Every row comes from one small tree of marks. The marks that hang from a mark follow it in brackets, in the order of their numbers. Every link used is in the known rows. Which tree was each row made from?
Each row is shifted at random along 7 fixed directions that mean nothing.
Known rows
J200{J513{J634} J564{J352} J767 J880{J5}}: [ 188 -134   20   18  284  -16 -103  105  -27  156   86  157 -232 -108
   99   74 -214 -437   62 -127   30   12   98   20 -280 -129  -20 -376
  109  -32   58   49    8  327 -172 -322 -171 -118  233 -305   81 -344
 -165  -25 -294  202  -66  -79 -118  268   17  111  466  545  287  158
 -269   45  109  -73   80]
J352{J200{J5 J513 J767{J564} J880 J926}}: [ 121 -478  -84 -194  221 -154   49  -61  -82 -130  368  214  165  -92
  -34   -1  -87 -251   54 -153  306   94 -292 -124 -170 -463   20 -236
  -37  -92   51  161  -45  121 -107  -78  142  -72    7    5  202 -471
 -246 -269 -149  397 -219   15 -152  190   40   72  177  140   46   95
  183  -92  130  -46  297]
J352{J564 J634{J61{J5{J880} J200}}}: [  73  -87   76  -88  -45  230   -7   -6    0 -163   78 -143   37  217
  247  188   52 -173  -56  208  162  -16  -86   99 -147 -361  134  -17
  216 -281   29 -270 -197   46  -21  -56 -183  -35  326 -167   43 -326
   -7  -47 -101 -164  -95  -23  181   21   82   78   21  298  172  159
  102   31   98  118   76]
J352{J564 J634{J61 J875{J513{J344{J464 J880}}}}}: [-102  -89   89  -74   48  173  -86    2 -189  -69 -192  -61 -185   -2
  -31  107 -150 -118   24  138   51 -424   57  -85 -100 -337   81   12
  148 -285   12 -193  -17   82  -89 -160  100 -112   88  -45  -94 -384
   76   69  -91 -118 -183  -47  155  120  112  -37   75  251   36  205
   39  131  205    2  183]
J344{J200{J564 J926} J464{J352} J875{J634} J880}: [ -39  -51    8   22  123  -94 -217  -82  -40   13 -229  -51  126 -161
 -295  -25   22 -138  -38 -118   75 -879  151 -140   82 -253  438 -341
  -82 -107  -29  -41   76  173 -271 -205  193 -187   36  -82 -227 -242
   26  181 -226 -168 -177   34  176  146   60   54  173  147  -67  100
  253   18  128 -116  134]
J61{J200{J564 J880} J464{J352{J634} J926}}: [ 214 -171   58   39  -44   98   14 -112    0 -422  -53    2   45  -14
   45  126   -8 -300   38  129  199 -148   -4  202  -96 -125  170 -208
  159  -91   -2 -104 -201   60   22 -263    3   -2  104 -230   84 -111
 -119  -34  -80  132 -106  -35  112  131  -10   -1  224  135   83  -41
   69  -68  128   22   68]
J5{J200{J513 J564} J880}: [ -86  -49  219  121 -327   14  -24  -77 -319  -76  123  111 -206  255
  -75  262 -115 -330 -406  432    3   35  130  300  193 -282  266  239
 -100  176  206   14  -93   83   49 -379   67  -26  -58   80  -33 -148
  239  -17  178  123   95  -62  247  170  100  -33  200   79  -85  330
 -158 -122 -324  105  155]
J61{J200{J767 J880}}: [  46 -113  225  -90 -234   -9  180  163  -78   71  416  198   55  -38
  117  205 -128 -355 -201  198  -41 -118   75  133  144 -292  191  255
   51   99  212  204 -107  223  -50 -260 -132 -253  170 -182   30 -305
  -16  -70  -49   -9   91  -89  150   14    4 -148   67  199 -114  337
 -253   64 -162  -99   86]
J200{J5{J880} J513{J634{J875}} J926}: [ 108  -78  -56   55   57  -22  -17  -60  -98   96  210  149 -362  143
   32  111 -253 -268 -290  167   70   -1   60  237  -46 -319  135 -124
    2 -107  152 -104   -9  239 -180 -308  148  -48   62 -125   -9 -255
 -153  -41   -7  151   49    7  -50  199  133   96  297  297  167  177
 -162   26   40   -7  196]
J564{J352{J200{J767{J880{J5 J513}}} J634}}: [  79    4  362 -184 -443  301  114   91 -259   82  190   14  -72   25
   73  272  -31 -326 -206  117  -96  437   92   17   39 -302  271  274
  301 -135   59   50 -100  272   63 -276 -136  -97  279 -185   -1 -357
  -80   -1  139  -39   60  -90  204  -22  -81 -142  -37   68  -92  487
 -153   79 -144   63  130]
J767{J880{J5 J200{J564 J926} J513{J634}}}: [ 242  -65  237 -293   83 -220  157   60  -28    2  215   -8   26  118
   12  220 -154 -382  -54   14   44  293  -36  202 -110 -124   45 -327
  298 -134   51  131 -132  226 -201 -106   80 -177  115 -189  107 -255
  -85   23 -137  114 -100 -107   18  129    8 -188  190  285  138   85
  129  147  191 -121  103]
J513{J344{J200{J564{J352} J926} J464} J634{J875}}: [  -8 -158 -115    4  -76  -46 -168 -161 -173  111  -88  -88 -260  -16
 -329   34 -431 -193 -345  -32    4 -186   22 -185 -130 -346  280  -16
  148 -334  -56  -94   69  301  -85 -361  136   13   -8  -19 -180  -64
  -15    9    8  122 -130   45   71   76   27  -46  185  237   11  332
   -9  107   74  160  338]
J880{J5 J200{J767{J61{J352}}}}: [ 167 -119  -21 -207  130  -98   41  140  114  256  -14   27  174   30
  136  142 -357 -364 -329  -85  -26  186  -54    5  -81 -226   91  -90
  192 -180  214   60   75  411 -131 -187 -114 -126   -1 -238 -148 -326
 -247  -13   54  -19  203 -382 -159 -184  -51  -97  115  336   90  189
  -50   43   23  -99  329]
J200{J5 J513 J564 J926}: [ -34 -302  -40 -324   88 -491  123  135  -38  275  125  530   -8 -122
  144   99 -180 -291 -218   65   -9 -455   99   96   55 -413  106 -122
   -5  137  418  149  164  401 -303 -368  199 -266 -148 -105 -106 -444
 -226   39  -75  204  287 -229 -143   79   42  -11  227  123   19  293
 -193  -14 -110 -346  351]
J875{J513 J634{J61{J5}}}: [ -52 -242   66 -159  -27  -36  101  118  168  169 -339  179 -135   41
   38  -24    5 -350  -14   73   31 -511  108 -159   -9 -174   66  -68
  118 -139  217  -29   68  295 -115 -173 -177 -177  161 -177 -192 -245
   10   63 -239 -147   35 -195    1 -264    4   40   97  369  136  311
 -170  -64  -54  -53  215]
J344{J464{J352} J880{J5}}: [  26   49   82  110    9   45 -219 -153  -89   10 -338 -337  -25   89
 -171  147 -161 -209 -167   57  -34 -268  192   77   68  -74  220 -219
  237  -83    6 -106   54  143   52 -267  106   69   -6 -134 -159  -89
  185   69  -16 -170 -159 -191   71   50  -72   13  219  204   29   88
  136   97   95   34  109]
J513{J344{J200 J875 J880{J5}} J634{J61{J464}}}: [ -66 -180 -116  -79  212  -60 -220 -143 -127 -118 -317 -433 -119  -13
 -291  -34 -370 -194 -103 -126   -8  -55  -64 -317 -133 -243  128 -190
   12 -518  -42  -84   51   35  102 -145  280   21 -107  -25 -200   73
    1   74  -59   64 -334    4  122   94  135  -69   53  170  -16   34
  326  168  140  159  274]
J767{J61{J464{J344{J200}}} J564{J352} J880{J5}}: [  18   65  374  -78  -79  208   48   33 -167  135 -255 -101   31   47
  145  117  110 -297    4   24 -173  843  313 -154  166   23  190 -332
  115   30  131  106  -69  300   74 -286 -101 -116   18 -220 -308  206
  -10  282  -80  168  -80  -85  156  -20 -142    6   -4  101  105   25
 -112  139 -187   66   -1]
J464{J352{J200 J564 J634} J513}: [ -41   64  371 -185 -102  156   10  -31 -209 -396 -135  149  -83  -16
   13  159  232 -198  283  270  -61   73  289  147   92  -64  141  -90
  262   70  -90  -32  -70 -118   54 -218  168 -172    2 -200  168 -335
  -66  201  -65  -21 -160   18  275   87   52  -44  -16  -42   -8  -43
  241 -118  -73 -112  -29]
J634{J61{J5{J880} J200{J767} J464{J352 J513}}}: [-124 -315  102  -15  195 -150  154   84   11  -79 -369  209   93  174
  133  166 -136 -296  -30   38  -20    1  105   84  -18 -150  -25 -291
   13 -143  152   70   -7  214   30 -245  -53 -232 -107 -277 -161  -27
   78  169 -154   39   49 -154  139  -67   90 -146 -102   68   15   18
   48 -108 -149 -246  137]
J344{J200 J875{J513{J634}} J880{J5}}: [ 115  -37 -194 -103  177  -83 -207   32   30   94 -204 -328   65   60
 -151   18 -292 -166 -169 -140   40 -450  -70 -156 -141 -204  215 -100
  -23 -375   91  -14   86  202 -149 -173  114  -63   98 -133 -154 -327
 -164   17 -127 -229 -160 -101  -13   -8   56  -22  207  391   81  155
  296  120  249   32  306]
J5{J200{J767 J880 J926}}: [ 213  -22  -36  120  157   12  -95  -29  -30   61  219   61 -173   46
  -24   19 -178 -355 -194  160   91 -215   61   97   -3 -116  134 -125
  -34  114   73   28   47  130   13 -239   -4  -47  -28 -148   42 -237
 -194  -62   41   51   56 -181   42  169   39  152  314  413  113   52
  -53 -133   87   -3  151]
J880{J5{J200} J513}: [ 108  -26  162 -274 -112 -125   50 -130   60 -304    4   18   92 -104
 -143  115  160 -303  -66  225  166  -11  -25  -36  186 -409  225  -63
  345 -241  -27  -14   43   96 -217   86  268  -26   28   15   62 -215
 -183   66  -10 -153 -165 -204   58 -159  128   58   26  -45   95  172
  379 -185 -134   81  129]
J464{J344{J200} J352{J564} J513}: [ 284  172  -92  105  160   94 -219 -215   94 -321 -304 -253  -12  203
 -130  103  189  -68  157   56  147  -82   93  269 -191   56  120 -220
  293 -246 -121 -176  -55   26 -111 -204  -19   43  195 -269  184 -367
 -256  -19  -82 -210 -218   -7   11  -49  105  160  331  327  325 -216
  234  -36  361  119  110]
J344{J200{J5 J513 J564 J767 J926} J464 J880}: [ 278  -39  -66   73  362  -11 -240  -59  -38   58   -2 -203  206   26
 -110  126 -164 -211   76 -163  195 -807  -25  183 -291 -120  132 -533
  -59    7  -13   54  -49   81  -78 -249  -22  -51  202 -143  117 -360
   17 -126 -336   73 -291  121  -75  413   68  190  556  402  262  -83
  125   20  300  -85    4]
J5{J880{J200{J513}}}: [  32   57  154   20   37  -28  -65   28  117 -178    0   78 -136   79
  -43   57  235 -348   50  180  -21  184  200   38  156 -184  159 -238
  280   -6   42  -10   19  113  -82  -59  112  -85   17 -134   43 -111
  -14  156 -181  -60 -133  -26   58   38   65  128  209  171  156   29
   72 -173 -140  -42  -21]
J564{J352{J200{J513{J634} J926}}}: [  85 -148   67 -239  -58 -106  114  -68 -100  -73  173  212 -156   78
  -20  160  -91 -260 -170   81  -17  143   -3   42  -69 -333  135  -30
   95 -146   63   90   23  135   18 -271  191 -133 -139 -123   30 -236
 -168   41  188  108   16 -157  -16  157   55 -123   47   49  -10  234
   66  -73   18   -1  303]
J880{J5 J200 J513{J344}}: [  73   -2  218 -119   13 -156  -69   15   -7  -39 -482 -142 -282  -49
 -262   96 -122 -455  -38  166 -124  215  220  -28   80   16   92 -192
  529 -142    3    3  104  133  123 -148  111   37 -110 -153  -64   40
   59  156  -60   85 -133 -208  118 -145  -46  -23  189  124  107   91
   87    9 -193   -8   64]
J200{J5 J513{J344 J634} J926}: [ -25 -243   13 -148  -88 -316   -8 -104 -119   35  116  248 -389 -162
 -183  -21 -174 -275 -140  213   -5  -98   83  -99  110 -400  165   24
  104 -105  139   43  125  104  -57 -284  331  -13 -203   21  -59 -104
 -263  -15   63  311   36 -127  -39  103  135   64  119   26   41  205
  -14  -75 -180   21  328]
J926{J200{J5 J513{J344} J564{J352{J634}}}}: [ 172 -197   43 -452   96 -184  204   24  -64  -77   -4  330  139  185
  254  245 -314 -225   47  -36   10   -3 -112  276 -297 -384 -136   -1
   80 -144  235  148  -84  157 -116 -352  206 -302   -6 -163  167 -455
  -49    0  -19  244   71  -92  -71  298   64 -213  124  174   61  255
  -95   96  131 -164  300]
J875{J513 J634{J61{J200{J767}}}}: [ 164  -86  193  -40  -48   84  122  -48   23  -81 -246   16 -264  110
  -49  130 -116 -428  -13  279  171 -486    8  141  -90   10   53  -91
 -107  -90   52   14 -121  -30  122 -180 -200 -112   38 -159   19 -145
   99  -53   12  -35  -30 -219   61   -5  115  -19  222  371   82   97
 -145  -69   27   99   88]
J634{J875{J513{J344{J200{J564 J926} J880{J5}}}}}: [ 209  167  178 -130  -92   -4   27   74 -220  200  -80   99  -26   78
   -8  313 -301 -237 -306  355   54 -518  153  353   -5 -199  198   77
  -80 -128  221   21  -68  220 -173 -400  -17 -203  109 -227  -42 -366
  -96   71   98  -67  101 -119   78  178  109 -154  257  284   26  264
 -252  246   75  -63  111]
J5{J200{J767 J926} J880{J513{J634}}}: [ 143 -165   61  -11  203 -150  125  -24   94 -245  374   42  -38  224
 -116  148  -48 -313    1   -6  133  157 -145   97 -116 -240   -7 -215
  156 -143  -62  107  -76   79 -110    0  164 -174   89  -65  211 -280
 -127  -48 -147   23 -208   27   98  233  193  -51   59  306  167   22
  317 -194  156  -37  173]
J344{J875{J634} J880}: [ -55 -117  129   -2 -126   43  -34 -161 -111 -192  -61 -246 -130  125
 -274   60  -58 -233 -130   83   24 -252  -19    0   85 -158  211    6
   16  -81   30   31  -91  -72  176 -165  228  -38  -29   91  -84  -73
  283  -39   78  -56 -285  -91  251  103   64  -96   86  139 -136  160
   41  102   65  177  227]
J5{J880{J200{J513 J564 J767 J926}}}: [ 247 -204  -48   97  183 -151  -36  -69   19 -121  199  -26  -29  292
 -118  194 -136 -344 -166   23  237   14 -199  265 -230 -189   23 -252
  104  -96   29   44 -128   86   12 -179  -40    0   33  -41  191 -304
   44 -232    3  189 -114  -72  -63  253   93    3  379  361  165   38
  -29  -62  196   44  233]
J513{J344{J880{J200{J767{J61} J926}}} J634}: [  96 -282  -80  -43   11 -153  -43  -53  -60   90  336 -210 -163  156
 -274   33 -382 -255 -256  -90   21  227 -186 -111 -124 -251   99   64
  144 -280   24  104   -8  124   79 -211  126   11  -77   14  -23 -116
 -122 -192   95  198 -114 -154  -13  110   94 -176   85  296  -15  158
   90   76  231  182  471]
J61{J352 J464{J513 J926{J200{J880}}}}: [ 330  198  132    8   43  214   16  -76  107 -455 -184  133  196   40
  131  163  248 -285  176  202   48 -262  170  320   46  -67  173 -176
  193  -19   33  -59 -134   89 -175 -223   77 -119  228 -300  117 -139
 -169  125 -103 -150  -58   -3  111   97   55   62  177  206  311  -76
   63 -137   82  -21 -112]
J926{J200{J513{J634} J564 J767}}: [ 137 -260  -47 -155   63 -148  -15   92   11  -41  247  128   47   37
  -11   34 -287 -354   43 -101   63 -188  -60    3 -135 -293   57  -30
   89  -85   81  118   20  232 -272 -272   63 -153  180  -48  107 -406
    5 -151 -264  134  -96   60  -79   43   30    7  247  322  180  255
 -180  -29   64    3  244]
J5{J880{J200{J564} J513{J344{J875{J634}}}}}: [-102 -171  233   76  -81 -104    8    6 -122 -128 -296  -78 -314  184
 -319  157 -144 -424 -114  107  -94  178   89   76   11  -37  107  -23
  234  -48   58   40 -101   88  163 -230   60  -80  -13  -15  -37  -15
  394   71  -75  184 -183   13  338  107   30 -183  149  201  -69  222
  -31   40 -155   24  141]
J875{J634{J61{J352}}}: [-137 -287  110 -114  117   -8   46  -92  129 -155 -364  -79 -210   46
  -91  -65  -34 -363   96 -107    3  -47   57 -242  -69  -64  -17 -303
  196 -145   33  -56   33  153   68  -57   38 -117   24  -80 -127  -40
  194   25 -223   24 -257  -42   90 -169  -12   25   67  288  101   77
  -35  -24   16   22  143]
J634{J61{J5{J200{J564 J767 J926}} J352}}: [ 130   15  138   79  -91  205 -107 -134 -138    8  -77  -17  -88   97
   69  156 -138 -331 -299  348  212 -375   64  182   -1 -245  250 -133
  -36  -93   42 -188  -62   89  -65 -246 -200   50  131  -99  -83  -97
  -30  -66  128  -36   45 -148  127  -15   92  193  163  200  192  151
 -159  -90 -124  200   48]
J875{J513 J634{J61}}: [  17 -140  312 -125 -474  177  225  -51 -114  -13   42   31 -190  190
  -89  231   41 -345 -199  274  116 -462  -19  141   62 -235  164  367
   81 -125  146   46 -205   86    3 -234 -227 -139  304   23   19 -299
  264 -199   52 -107  -49  -57  140 -142   76 -162   98  221  -60  470
 -308  106  -62  187  177]
J344{J464{J352{J564 J634{J875}}} J880{J200}}: [  52  -44   12  110   41  246 -211 -205 -211 -226 -242 -426 -103  246
 -230  182 -318 -133 -153   12  106  -98  -42  194 -156 -143  182 -166
  256 -225 -166 -216  -91  -30  127 -216  162  118  -36  -37  -23 -240
  277  -68   81  -58 -280  -86  164  144  -25  -79  220  178  -36   32
  220  132  314  111  205]
J767{J61{J5{J880{J513{J344}}} J200{J564 J926}}}: [ 243  -48   24   15  103 -172  -27  -38  117   -8    8   51   55  134
  127  130  -30 -278 -184  317  142  -16    1  161  -38 -243  186 -227
   52 -143  145 -100  -69  164  -75 -161  -54  -13  -19 -209  -55    6
 -213  117   55   41   96 -300   44  155  112   55  126  287  225   12
  176 -133    4   91  147]
J344{J200{J880{J5 J513}}}: [ -75 -230    8  -40 -110  -37 -153  -69 -173  -28 -224 -252 -132  -91
 -306   -2 -111 -339 -198  -32   32  -47   45 -253  106 -245  266   57
  236 -136   50   -8   97  213   30 -152   82   77   34   39 -128 -112
   96  -77  -73   63 -167  -41  153 -230  -63   23  167  111  -77  322
  135   33 -190  109  202]
J464{J352{J634} J926}: [  87 -146  101 -229 -157   12  162  -82   93 -310  185   86  125  110
   16  116  213 -110   44  -18   99  -63  -38  100  -29 -313   78  -21
  425 -229   24   12 -118  100 -156 -138  191 -163  155  -93  123 -393
 -269  -38  -44 -122 -126  -40    5 -103   28 -124  -36   67    7   91
  141   38  217  -41  260]
J344{J200{J767} J464{J926} J875{J513}}: [  35 -193  -29   41  181  -21  -36   60  -46   11 -316 -165  194   77
 -239   89 -221 -181  -25 -227  -37 -806  -29  -75 -197  -32   49 -171
   29 -113   46  226  -27   88   75 -291  -20 -193   49  -33 -110 -273
  142  -11 -204  -45 -278   71   85   21  -53 -137  175  291    5   77
  152   84  158 -137  229]
J767{J564 J880{J5 J513}}: [  68    0  153 -153  108 -161  -49   33   75   68 -180  -74  -36   27
   41   -8   72 -311   38   42  -35  453  158 -160  103  -74  133 -432
  325  -28  104   20   80  338 -145  -64  137  -18   -5 -149 -135  -94
 -146  175 -191  -53  -89 -269   12  -88 -128   96  155  346  185    4
  162   73   20  -45   82]
J767{J564{J352} J880{J5{J200{J926}} J513{J634}}}: [ 192   36  250 -279  -88  -83  172  -94 -115   24  192   94  -43  174
   61  218   12 -253 -195  139   78  599  -37   78   34 -313  205 -220
  162 -182   26   87  -85  253 -232 -108  177 -113    3 -106  -30 -164
 -267  112  115   -1   31 -278   74  125   43 -104  -21  190   86  166
  252   65   71   52  192]
J634{J61{J352{J200{J5 J564}}} J875}: [-236 -184  199 -254  -61  143   71 -134 -340 -208 -232  129 -140  -63
   44  125 -293 -307 -155  189   90   61   92   15   62 -354   97 -153
 -109 -133   98 -112  -10  114  -90 -183  214 -145 -137  -27  -97 -116
  149  106   50  186 -152   34  129  -60   87  -72  -19 -137 -131  206
  -64   41 -197   -5   98]

Write each row's tree
[  11 -152  288  -61 -184  178  153 -146 -215 -285  -20 -125  153  100
  -85   92  251 -183  125    4  -12  411   91   27  121  -42  101 -117
   90  -27   77  195 -223   11   98 -215   89  -99   81    3  -38  109
    9   27 -110  273 -318  177  181  -54   48  -88  -14 -126   38  -63
  111   -2  -47  103   89]
J767{J61{J464{J344{J200{J5}} J513 J926}} J880}
[  32  158   47  202   11  155 -320 -165 -241  -55 -314 -199 -232   -1
 -169   47 -304 -140 -189  196 -108 -329  206   62  -28 -120  267   34
    7  -83  -24 -109  -26  -57  228 -411  191   15 -187 -130 -138  -49
   -7  171  218   -4   -5 -138  240  295   -5  -34  204  243 -148   33
  177  114   32   63  131]
J513{J344{J200{J880} J464{J352{J634}} J875}}
[  -4   34  -44   85   60  230 -194  -74  -16  -43  -26   -6 -390    2
  -64  -73 -117 -333 -173  217  155  136  119  -97   67 -338  235 -284
  110 -319 -101 -300   65  158 -233  -57   78   57   32 -127 -121   -6
 -198  145  -63 -113  -69  -86   13 -123  187  235  133  244  167  106
    8 -121  -63  200   97]
J513{J634{J61{J5{J880{J200{J767}}}} J875}}
[ 164  -44  -13   22  205  -31 -146  -95   44 -198 -109 -214  231   85
 -244  102  -67 -169   10  -49  225 -472 -204  -18  -97 -231  167 -326
   70 -209 -115   96  -80  -53  -58  -27  171  -19  -56   53   10 -243
   83  -48  -61 -161 -354 -196    1  215   73  -23  200  237   57  -38
  422  -19  294   76  215]
J344{J464 J875{J513} J880{J200{J767{J564}}}}
[ 221  -77   29 -256   86 -157   80  -10   62  -84  -84  -44   17  199
    8  235 -222 -386 -101   22  103  -71  -87  361 -195 -105    4 -243
  318  -51  124   45  -77  177  -68 -177   55  -66   57 -160  191 -311
   41  -68  -93   58  -72 -168  -54   46    3  -96  371  274  124   93
  115   44  136  -84  162]
J880{J200{J5 J564} J513}
[ 246  103   71   80    5  138  -94 -229   75 -310 -181 -157 -112   97
 -180   95  -98 -213   25  289  182 -351  -10  115 -109 -146   53 -138
  223 -286 -117  -99 -106  -38   37 -118   90   65   75  -65  132 -101
   35  -21    5  -97 -371  -74  -12  135   77   63  298  308  228  -13
   81   -6  214  230   59]
J634{J875{J513{J344{J464}}}}
[ 148 -114  308 -161 -116  -25  224  -51 -144 -200  359  168  231  192
  -16  234   93 -176   49   55   71  152  -19  253  -14 -178   64  -19
   98  -77   -2  270 -187   63  -62 -212   32 -259  132 -159  258 -425
 -118  -96    5   57 -158   40   96  107   57 -250  -29   36  -61   46
   99   22  162 -117  128]
J464{J352{J200{J767{J880} J926}} J513}
[ 365  177    3  111  -48  187  -51 -293  -52 -381 -277 -205 -121  354
  -95  188  -13 -170  -38  230  132    8   96  525  -73   84   63  -78
  194 -156  -26 -150 -145  -97    4 -360  139   59    0 -181  115 -126
  -82  -23  253  -56  -59  -90    6  -21   43    7  224  157  179 -108
  -48   38  303  221  174]
J464{J344 J352 J926{J200}}
[ -34 -203  114 -153   33 -224   26  -31  -85 -146   42  205 -212  -41
  -25  104 -196 -327   -4  189  -13 -106   67   37  -78 -297   18 -107
   63 -135  122   39  -32   95  -46 -298  202 -124 -112  -61   11  -90
  -40   71  -51  231  -55  -97   -1  239  163  -91  189  160   80  104
  -79   10  -42   -2  196]
J200{J513{J344 J634{J61{J464}}} J564}
[   2  -74  388  -21 -173  143  114  -31 -223  -72  -42 -116  -57  128
 -107  228 -169 -258  -80  272   -4 -257   28  184    1 -168  115   80
  -80 -175   41  110 -265 -159  235 -236  -61 -181  113  -78  -39  -13
  292    6   43   47 -226  -12  369  199  160 -214  -51  105 -123  163
 -160  213  -72  125   32]
J513{J344{J875{J634{J61{J5 J200{J767}}}} J880}}
[  -3 -119  -38  -57  130   22 -141 -155 -240  -17 -228 -185  -73   38
 -120   -5 -291 -256  -71 -107   76  -16  -30 -130 -127 -142  134 -354
 -231  -93   42   91   18   60  110 -246   98  -34 -147  -29  -63  -57
   14   29   19  202 -217  -46   90  174    7   47  222  176  -68   36
   92   73   14   69  207]
J344{J200{J5 J564{J352} J767{J880}} J875}
[-155 -226   33 -100  -38  -93  -82  189 -134  246  -40  273 -309 -161
  205  -15 -183 -345 -230  117  -96 -242  240 -107   65 -315  221   46
   53   59  286  -83  121  370 -149 -364    6 -161  -53 -161 -280 -272
  -82  113  -95   70  310 -209   84  -79   -8   54  192  229  -57  351
 -259   -9 -180 -169  206]
J352{J634{J61{J200{J513 J564 J880}}}}
[ 316    3 -273  -57  305 -185  -47 -116  318 -253    7  -73   -6  160
    5   41 -145 -118  -11    9  164 -166 -201  140 -302 -164  -60 -158
  140 -379   48  -53  -45   62 -146 -115  223  -64  -26 -176   95 -359
 -396  -15   80 -194 -109 -278 -212  116  158    8  233  443  279  -93
  255  -40  520  101  411]
J464{J344{J875{J513{J634}}}}
[ 134   97  -66   92  145  311 -153 -155 -138   34 -169  -68 -256  230
  148   49 -324 -260 -367  323  163 -148   83  263  -86 -210  112 -193
 -104 -166   76 -275  -23  119  -46 -240    3   48  -35 -178 -109  -81
  -45   78  158  -90   46 -234   48    7   96  150  292  363  119   71
  -94   33  105  157   91]
J634{J61{J5{J200{J880}}} J875}
[ 331   73 -109   32   96   67 -149 -250  187 -303 -189 -184  -13   98
  101   95  -46 -298  -90  248  310 -322  -29  217 -133 -151  215 -374
   58 -322  -37 -296  -67  101 -107 -139  -82  120   64 -270   66  -56
 -171   -6   37 -176  -63 -237 -100   30   93  193  369  296  256 -138
  124  -84  239  194   41]
J634{J61{J200{J564} J464{J352}}}
[ 196   57   78  -14  189  -63   71 -159   26 -394 -210   -6    5  221
  -94  171  207  -96  104   71    5 -110   66  402 -136   98  -98 -267
  276  -87   13  103 -183 -118   36 -253  273 -160  -51 -112  105 -162
 -103   95   43  -42 -236  -67   78   81  155 -108  158  140  175 -227
  137   40  333  -17  186]
J464{J344{J875} J513 J926}
[ 114 -210 -158  -82   90 -140 -127 -134  -89 -247  -13  -62 -166   75
 -135   -6 -312 -365  -73   31  152  -76 -100   23  -78 -255  116  -41
   66  -83   32  -76   35  118 -149 -203  286   36  -81   21   69 -184
   59  -80    1  123  -64 -145   24   83   35  -14  256  296   51  216
  156  -67  125  149  301]
J926{J200{J564 J880{J513{J634}}}}
[ -69  -70  -54   -4 -126 -126 -120 -165 -155  -47 -264  -40 -190  179
 -233   81 -110 -184 -251  185  -45   47   80   31   66 -206  185  158
   70  -94  153    0   49  110  131 -315  204   30 -151  -15  -52  -81
  -57   24  121   64   39 -111  129   -1  114  -39  135  161  -64  178
  163  -66 -134   85  305]
J464{J513{J344{J200{J5{J880}}}}}
[   0 -278  177 -294  -35 -290  110  -96 -164 -181 -110 -102   36  100
 -187  160 -195 -364 -143   40   94  422 -133   12   16 -227   54 -196
  228 -150   76  135  -49  123   11  -55  257  -22 -216   66  -10 -102
  132  -17   77  212 -153 -262   66  -47  -16 -230   76    6 -103  157
  240   58  -17    0  285]
J767{J880{J5 J200{J564} J513}}
[  44 -272   78 -226 -115  -14  191 -157  -82 -363  -17  -26  204  170
  -18  238 -257 -256  -92   59   78  150 -136  180  -58 -254   30    7
   89 -155   97   84 -119   36  203 -237  169  -65  -87 -110  139 -190
   65  -94  117  170 -171  -55   29   78  -30 -228    1  -86 -123   97
  181   -9   14  -15  256]
J61{J464{J352{J200{J5}}}}
[ 255   -2  -32   69  202   77  -53 -168  -10 -323 -439   80  -50  115
   26  142  -34 -353  -61  270  162 -186   64  293 -119  -65  105 -457
   35   -2   46 -133  -47   37  108 -271  113   84 -172 -237  -15   88
 -159  210  119   66   18 -338   99  236   54  107  284  190  224  -91
  227 -258   28   50   97]
J61{J5{J200{J564{J352} J880{J513}}} J464{J926}}
[ 262 -250 -238 -260  260 -389   95  -49  207 -141  456  276  288   48
   66   88  -55 -207 -187  -41  319 -307 -322  120 -174 -546   89 -110
   84 -199  153   46    7  320 -449  -12  229 -185   39  -79  183 -598
 -427 -112  -33  -66   65 -270 -149  153  156  -40  219  341  112  170
  358 -149  377 -127  403]
J5{J200{J564 J880{J513} J926}}
[ 253 -179   93 -226   -6 -111  225    0  146  -60  234  123  284   65
  223  215   -5 -311 -136   42  105  -57  -88   90  -65 -276  153 -195
   95 -130  152  110 -121  275  -85 -197 -130 -194   99 -206   -7  -91
  -91   -2  -28   69  -20 -167  -18  108   11 -103   87  145  142  110
  -12  -21   82   -3  169]
J767{J61{J200{J564{J352} J926} J464}}
[ 311   66   50   72 -133  162 -143 -114  -27   47  -98 -289   41  106
  -67   96 -212 -248 -186  198  143   -4  -92  -56 -113 -161  207  129
  -59 -342   83  -25  -81  144   43 -201 -240  108  167 -143  -24 -178
 -279 -143  177  -25  -33 -218  -45    2   21   37  205  428  177  114
   32   30   87  304  203]
J875{J513{J344{J200{J767{J61{J352} J880{J5}}}}}}
[ -12 -164   33  -60  249  -49  -78   73 -125   84  -78  117  206  -89
  -25   94 -167 -272  105 -210   -6 -542  103   51 -154 -116   41 -289
    6  195   97  203  -31  226 -110 -312  -27 -257  163 -166   72 -370
   80    8 -454  134 -159  136   53  203   11   -8  362  351   47  102
   96   -1   36 -277   36]
J344{J200{J5 J564 J767 J880} J464{J513}}
